Below are the code and all the weights of a small trained network. Each question names an input and a class and asks about switching units off, where a switched-off unit gives its printed mean instead of its output.

import numpy as np


def w(rows, s, z=0):
    codes = np.array(rows[::2]) - 128.0
    scale = np.full(codes.shape[1], s)
    scale[-1] = z or s
    return codes * scale


def f(y):
    return np.maximum(y, 0)


def log_softmax(a):
    a = a - a.max(-1, keepdims=True)
    return a - np.log(np.exp(a).sum(-1, keepdims=True))


def net(x, mask):
    res = np.array(x, float).reshape(1, 8) / 4 @ E
    y = f(res @ A[0][:, :-1].T + A[0][:, -1])
    res = res + np.where(mask, y, B[0][:, -1]) @ B[0][:, :-1]
    return log_softmax(res[-1] @ U[:, :-1].T + U[:, -1])


A, B = {}, {}
E = w([
[140,243,113,154,132,142,73,210],'x0',
[115,167,141,77,168,42,189,72],'x1',
[182,108,145,187,113,149,118,48],'x2',
[147,40,104,187,195,153,96,114],'x3',
[254,129,163,51,154,149,162,123],'x4',
[97,68,151,137,244,134,116,90],'x5',
[198,108,54,96,80,67,118,105],'x6',
[80,83,93,124,78,55,125,112],'x7',
],0.0089)
A[0] = w([
[154,223,132,79,157,104,255,48,114],'neuron 0',
[183,156,28,119,70,88,74,151,190],'neuron 1',
[132,139,185,95,148,190,175,196,98],'neuron 2',
[151,60,109,180,102,152,98,52,254],'neuron 3',
[85,78,133,227,76,144,115,92,152],'neuron 4',
[125,208,79,122,45,101,150,166,143],'neuron 5',
[89,161,81,110,63,122,181,210,109],'neuron 6',
],0.0095,0.0032)
B[0] = w([
[109,130,154,102,89,130,155,95,242],'neuron 0',
[62,43,183,13,100,192,165,74,224],'neuron 1',
[81,57,219,139,133,173,124,206,182],'neuron 2',
[120,179,175,185,103,187,193,156,247],'neuron 3',
[20,254,40,239,141,98,189,187,226],'neuron 4',
[81,23,177,98,104,122,78,160,226],'neuron 5',
[87,61,142,91,128,165,92,230,207],'neuron 6',
],0.0087,0.011)
U = w([
[109,107,153,80,116,135,87,176,137],'0',
[122,193,116,228,173,141,148,170,251],'1',
[165,117,153,47,95,99,207,2,162],'2',
[105,137,100,162,192,31,90,151,15],'3',
],0.0098,0.0024)

Each question gives the input, the list of numbers given to net, and the class t.
The units are the neurons (one row each of A and B). Each row of codes is followed by its name. A weight is (code - 128) times the scale printed after its matrix; where a second scale follows, it is the last column's (A, B and U).
mask holds one flag per neuron, in row order. A switched-off neuron (its flag False) gives its mean, the last column of its row in B, instead of its output. The means were averaged over made-up inputs and are rounded, as every weight is.
A unit's drop is (log p(t) with every unit on - log p(t) with that unit switched off) / (log p(t) with every unit on - log p(t) with every unit switched off).
The circuit of an input: a set's keep is (log p(t) with only the set's units on - log p(t) with every unit switched off) / (log p(t) with every unit on - log p(t) with every unit switched off). Starting from all 7 units, units are removed one at a time, each time the one whose removal leaves the highest keep (on an exact tie, the one counted first), for as long as the keep stays at least 0.8.
units of the circuit, in order: the units of the circuit, biggest drop first
top k neurons: the k neurons with the biggest drops, biggest first
drop when u is switched off: that unit's drop, to one decimal
input [-8,4,8,6,2,8,8,6], class 1: units of the circuit, in order : (neuron 3; neuron 4)
input [2,-3,-3,5,1,-3,7,-7], class 2: units of the circuit, in order : (neuron 1; neuron 6)
input [4,3,5,-8,5,6,-8,0], class 2: units of the circuit, in order : (neuron 0)
input [0,-4,2,0,3,6,6,2], class 2: top 4 neurons : (neuron 4; neuron 6; neuron 2; neuron 5)
input [-5,-2,-7,7,0,-8,-5,0], class 1: top 3 neurons : (neuron 1; neuron 5; neuron 0)
input [5,-3,0,5,7,6,-1,6], class 1: top 4 neurons : (neuron 1; neuron 5; neuron 6; neuron 0)
input [4,5,2,-5,-5,0,-7,-1], class 0: top 2 neurons : (neuron 4; neuron 3)
input [4,7,4,1,0,6,2,0], class 2: top 3 neurons : (neuron 4; neuron 0; neuron 6)
input [7,2,7,1,-4,-2,3,2], class 0: top 3 neurons : (neuron 1; neuron 5; neuron 0)
input [-2,5,-7,6,-3,5,1,-4], class 3: top 2 neurons : (neuron 1; neuron 3)
input [4,6,3,-4,4,-2,-2,-8], class 2: top 3 neurons : (neuron 0; neuron 6; neuron 4)
input [5,7,0,1,4,8,3,-7], class 2: top 2 neurons : (neuron 4; neuron 0)
input [-4,-4,2,-1,3,4,-2,-8], class 1: top 4 neurons : (neuron 1; neuron 5; neuron 6; neuron 0)
input [2,7,3,-8,-8,-6,6,1], class 0: top 2 neurons : (neuron 6; neuron 5)
input [-1,7,6,-7,-7,-7,-3,-1], class 0: units of the circuit, in order : (neuron 5)
input [7,-1,2,2,3,3,3,4], class 2: drop when neuron 6 is switched off : 0.3
input [-7,1,-5,-4,-7,1,-6,5], class 3: drop when neuron 5 is switched off : -0.2
input [2,0,-2,5,-7,8,3,6], class 1: drop when neuron 5 is switched off : 0.0
